Rows and roughly how far along a hidden order each lies, from 0 to 30:
[-33   7   4  -9   5  25   0   4  29   8   9   5  -8  -2  -6 -28   9  30
  -9  -5 -21  18  -1  -2  -7 -19   1  16  13   3   8 -17  -4  51  -1  10] : 14
[  5  -8  40  -4   0  -7  -3 -23 -10 -10 -36  11  -1   7   0   1   5  -6
  11  24  18  10  -6  -4   5  14   1  12  36   4 -25  22   9 -16  33 -27] : 3
[ 17  -4  20  -1  -2  -5  -8 -14  -4  -9  20  18   1   5   0 -13  28  -8
  15  17   9  -9  -6  -1  -1  16  -7   5  21  -1 -20   9   6 -31  19 -23] : 3
[ 18 -49  14  -1  -1  11   6  25  -5  -3 -99  14  12   9   7 -20  17  17
  -4  53   2  11 -20   0   6  15 -14 -10  21   3 -14   6   5   4  20 -38] : 30
[ -5   9  23  -2   0  -8  -5 -26 -10  -8   2   4  -4   3  -2   5  -2 -17
  10   2  18   3   2  -4   4  10   5  11  18   3 -15  23   8 -22  22  -3] : 0
[ -2 -19   8  -8   2  33  -2  18  31   2   6  21   1   6  -1 -46  41  41
  -2  31 -27   9 -16   2  -8  -2 -13  12  22   0   4 -23  -5  37   3 -30] : 10
[-15  40  27  -7   3  -5 -11 -40   7  -8  76   7 -14  -3  -9  -2   4 -10
   8 -27   0   3  15  -6  -4  -6  10  29  13   2  -4   5   4  -8  18  12] : 19
[ 27 -35  23   1  -3   0   3   6 -15 -10 -96  13  12  10   7  -7  22  -2
   8  49  18   0 -18   0   8  21 -10 -11  25   0 -23  24  12 -28  24 -38] : 29
[ 34 -26  39  -3  -4  -1  -9  -9  -6 -18   0  29   5  13   4 -23  52  -4
  22  51  11  -7 -19   1   2  31 -19   5  25  -3 -24  11   6 -41  27 -54] : 28
[ -2 -23   9  -4   1  21   7  17  13   1 -49  14   4   5   2 -20  14  24
   3  31  -7  13 -12   0  -2  -3  -6   1  23   3  -6  -5   1  25   6 -24] : 9
[ 23  19  21   2  -5 -23 -14 -35 -15 -23  74   2  -4   4  -1   6  27 -45
  22  -4  20 -30   2  -1   0  21  -1   6   4  -4 -14  20   8 -64  19 -11] : 24
[ 29 -21  36   0  -4 -13  -6 -21 -18 -18 -25  16   6  11   5  -6  28 -15
  16  36  23  -5 -13  -1   7  27  -7  -1  31   0 -28  24  11 -44  31 -41] : 27
[ 31  -8  32   1  -5 -18 -15 -26 -18 -24  39  23   3  10   5  -7  46 -27
  24  24  20 -20 -10   0   3  28  -8   8  18  -3 -23  21  10 -64  28 -37] : 26

[ 27  -4 -15  -7   2  -9  -1 -34 -14  74  45  -9   0   1  26  27 -28  20
  10  19 -23 -12   2  18   1  21   0  -3 -19  59   3 -17  17   8  12   4
  -2  38  -6  16 -10] : 27
[-15  16 -54  -3   6   6 -10   4  17  30   7   0  -1 114  19  11  31  16
 -28  32  -3 -25  -1 -29   9 -26 -11  19   5  17 -31  -6 -46 -35 -18   2
   1 -17  -1  17  -2] : 12
[ 28   6   9  -8   9   4  11 -22   8  24  38  -8  -2   2  22  36  25  22
   0   9  -9 -21   2  18   7   4  17  -1  -5  24 -22 -28  39   5  15   2
   8  33  -4   0   6] : 13
[-16   2 -58  -5  14  11  -9  -4  33  14  23   0   0 107   3   9  54  39
 -22  53  -4 -39   1 -27   7 -36  -7  24   3  10 -61  -8 -42 -16 -13   0
   3 -21   3  27   4] : 10
[ -27    2  -44    3   -2   16    9   15    0   14  -18   -6   -2  122
   25   30   52  -10  -21   13    4   -3   -2   -6   22  -13  -12    5
    4   22  -23  -13  -29 -108  -11    6  -20  -16   -2  -16  -15] : 11
[-24  -4 -51   1   5  16   0   6  15   8  -4  -3  -3  71  23  29  62  15
 -25  32   2 -13   0 -11  18 -10  -5  13   1   9 -38  -8 -26 -54 -13   6
   2  -8  -2   0  -7] : 11
[-10  14  -8  -5  15  13  -2  20  38   6  10   3   2  55  22  19  52  27
 -25  12  13 -16   0 -15   5 -25  11  13   6   2 -32 -18 -18 -36  -8   3
   9 -13   8   5   5] : 4
[-20  17 -23   2   5  19   1  18  23 -28 -17   3   0  56   8   7  75  10
 -31  20  14 -18  -2 -26   9 -34   4  20  15  -1 -39  -4 -35 -40 -15   0
   7 -24  11   0   7] : 0
[ 29  19  19  -7  -9 -14  -2 -18 -18  45  30  -4   2 -30   7  21 -67  -6
  16 -26 -15   8   3  27  -1  17  -5 -18 -18  25  16 -17  13  -7  15   2
 -22  27 -16  -7  -8] : 22
[-25  25 -34  -2   3  13   1  20  15  -9 -13   2   2  53  10  16  46  15
 -18  26   6 -15  -1 -28   7 -23  -2   3   6  15 -23 -14 -25 -64 -15   1
  -5 -28   6  -2  -1] : 9
[ -9  21 -26  -6  14  13   3  -2  32   2  11  -1  -2 104  31  20  80  28
 -35  32  -1 -29  -1 -24  13 -33   7  20  11  -6 -40 -23 -23 -38 -10   0
   7 -21   3   8   9] : 0
[-21  48 -25  -1 -11   0   0  25 -20  24  -7   5   8   9   6  23 -28   0
   4  10  -8   7  -2   5  -4 -33 -27 -12 -10  89  34  -4 -36 -96 -12  -2
 -37 -26  10   3 -22] : 22
[ 25  30  26 -10   6  -1   6 -21   4  24  32  -3   0 -35  11  28 -10  15
   8  -7  -6 -13   2  14   0   1  12 -10  -6  21   9 -25  22  -2  12  -1
   3  25  -9  -4   1] : 14
[  8 -12 -39  -1  -4  -5  14  -9 -34  45  18  -9  -1 -15   3  19 -15   1
  13  19 -20   3  -1  21   3   3  -7  -3  -8  76  14  12  35 -38   5   3
 -25  25  -7  15 -13] : 30
[ 28  25   6 -10  -9 -18 -10 -31 -12  52  33  -8  -2  78   6   5 -39   7
  -1  -6 -16  -5   1   7   6  28  -1  -5 -15 -16 -11 -21  -3 -16  13   3
 -17  21 -27 -11  -3] : 18
